[[117 131 144 145 135 120 110 113]
 [106 108 114 122 132 141 148 150]
 [154 139 105 109 146 151 118 101]]
->
[[106 108 114 122 132 141 148 150]]

[[144 141 113 107 144 146]
 [144 141 112 107 144 145]
 [101 100 155 156 100 100]
 [100 101 155 156 100 101]
 [101 101 154 154 102 102]
 [143 142 114 107 144 146]
 [143 142 113 107 143 145]
 [144 142 112 107 144 145]]
->
[[144 141 112 107 144 145]
 [100 101 155 156 100 101]
 [143 142 114 107 144 146]
 [144 142 112 107 144 145]]

[[124 138 137 127 135 144 120 133 125 126 117 123 118 131 129]
 [127 120 121 134 120 120 139 120 125 119 128 130 104 115 115]
 [124 132 133 123 112 117 129 130 123 128 132 137 118 128 127]]
->
[[127 120 121 134 120 120 139 120 125 119 128 130 104 115 115]]

[[145 136 129 133 149 119 131 122 123 115 107 134 128]
 [127 125 123 131 139 142 126 121 109 134 131 119 145]
 [123 128 133 148 119 134 122 123 106 128 142 130 137]]
->
[[127 125 123 131 139 142 126 121 109 134 131 119 145]]

[[133 111 112 145 130 137 109 112 127 131 137 123 136 110 125 109]
 [109 147 143 105 144 117 144 140 143 107 146 114 118 143 144 142]
 [142 115 117 143 118 136 114 117 116 135 119 131 138 114 119 117]
 [116 120 121 123 147 132 122 122 140 115 148 108 136 120 141 116]
 [109 116 113 129 139 147 115 115 130 125 141 110 144 120 130 115]
 [151 120 116 146 112 130 118 120 112 146 110 139 133 114 111 110]]
->
[[109 147 143 105 144 117 144 140 143 107 146 114 118 143 144 142]
 [116 120 121 123 147 132 122 122 140 115 148 108 136 120 141 116]
 [151 120 116 146 112 130 118 120 112 146 110 139 133 114 111 110]]

[[156 128 103]
 [123 128 132]
 [124 127 131]
 [121 127 135]
 [156 128 100]]
->
[[123 128 132]
 [121 127 135]]

[[138 120 122 147 147]
 [128  99 128 130 129]
 [118 116 115 127 127]
 [118 103 115 127 127]
 [111 130 137 135 134]
 [117 104 115 126 126]]
->
[[128  99 128 130 129]
 [118 103 115 127 127]
 [117 104 115 126 126]]
---
[[115 141]
 [101 136]
 [101 136]
 [105 126]]
->
[[115 141]
 [101 136]]

[[128 129]
 [137 140]
 [122 153]
 [120 122]
 [123 126]]
->
[[128 129]
 [137 140]]

[[146 133 140]
 [145 133 140]
 [149 131 142]]
->
[[146 133]
 [145 133]]

[[116 128]
 [155 154]
 [104 118]
 [108  98]
 [151 145]]
->
[[116 128]
 [155 154]]

[[146 140 106 119 138]
 [109 115 155 140 117]
 [145 141  99 122 142]
 [115 116 152 131 113]
 [124 131 138 144 137]]
->
[[146 140]
 [109 115]]

[[140 123]
 [137 116]
 [151 121]]
->
[[140 123]
 [137 116]]
---
[[122 120 127]
 [110 117 125]
 [104 118 128]
 [109 133 136]
 [126 121 134]
 [109 133 128]
 [127 112 141]
 [108 123 126]
 [115 122 143]
 [112 124 123]]
->
[[122 110 104 109 126 109 127 108 115 112]
 [120 117 118 133 121 133 112 123 122 124]
 [127 125 128 136 134 128 141 126 143 123]]

[[127 126 126 126 127 122]
 [153 110 111 109 148 150]
 [153 110 113 110 148 151]
 [115 133 137 135 117 110]
 [113 136 136 137 117 112]
 [107 143 140 143 112 107]
 [127 124 129 127 127 123]
 [120 131 131 132 122 117]
 [149 113 116 114 145 149]
 [125 133 135 133 125 130]]
->
[[127 153 153 115 113 107 127 120 149 125]
 [126 110 110 133 136 143 124 131 113 133]
 [126 111 113 137 136 140 129 131 116 135]
 [126 109 110 135 137 143 127 132 114 133]
 [127 148 148 117 117 112 127 122 145 125]
 [122 150 151 110 112 107 123 117 149 130]]

[[124 114 131 127 145 113]
 [129 134 124 125 119 133]
 [130 129 109 110 114 154]]
->
[[124 129 130]
 [114 134 129]
 [131 124 109]
 [127 125 110]
 [145 119 114]
 [113 133 154]]

[[102 111 132 141 140 152]
 [105 128 110 131 133 118]
 [103 112 132 138 140 121]
 [104 114 129 134 123 147]
 [106 122 114 125 126 117]
 [106 125 113 124 119 118]
 [105 127 109 127 136 116]
 [105 129 124 127 141 115]
 [105 133 127 143 149 119]
 [103 110 131 135 150 107]]
->
[[102 105 103 104 106 106 105 105 105 103]
 [111 128 112 114 122 125 127 129 133 110]
 [132 110 132 129 114 113 109 124 127 131]
 [141 131 138 134 125 124 127 127 143 135]
 [140 133 140 123 126 119 136 141 149 150]
 [152 118 121 147 117 118 116 115 119 107]]

[[132 138 146 126 148 119 155 147 133 128 122 126 137]
 [131 126 141 126 144 132 140 127 126 125 137 124 131]
 [119 127 130 131 123 122 139 139 128 132 135 127 135]
 [123 122 129 129 128 133 129 123 124 128 141 125 129]]
->
[[132 131 119 123]
 [138 126 127 122]
 [146 141 130 129]
 [126 126 131 129]
 [148 144 123 128]
 [119 132 122 133]
 [155 140 139 129]
 [147 127 139 123]
 [133 126 128 124]
 [128 125 132 128]
 [122 137 135 141]
 [126 124 127 125]
 [137 131 135 129]]

[[135 133 130 130 132 127 124]
 [139 134 123 126 127 133 120]
 [125 140 130 111 105 120 140]
 [132 130 110 133 131 148 105]
 [133 123 116 133 121 149 114]
 [127 128 143 128 123 112 143]
 [130 133 138 135 140 118 129]
 [126 130 133 117 113 118 148]
 [127 134 131 113 113 116 149]]
->
[[135 139 125 132 133 127 130 126 127]
 [133 134 140 130 123 128 133 130 134]
 [130 123 130 110 116 143 138 133 131]
 [130 126 111 133 133 128 135 117 113]
 [132 127 105 131 121 123 140 113 113]
 [127 133 120 148 149 112 118 118 116]
 [124 120 140 105 114 143 129 148 149]]
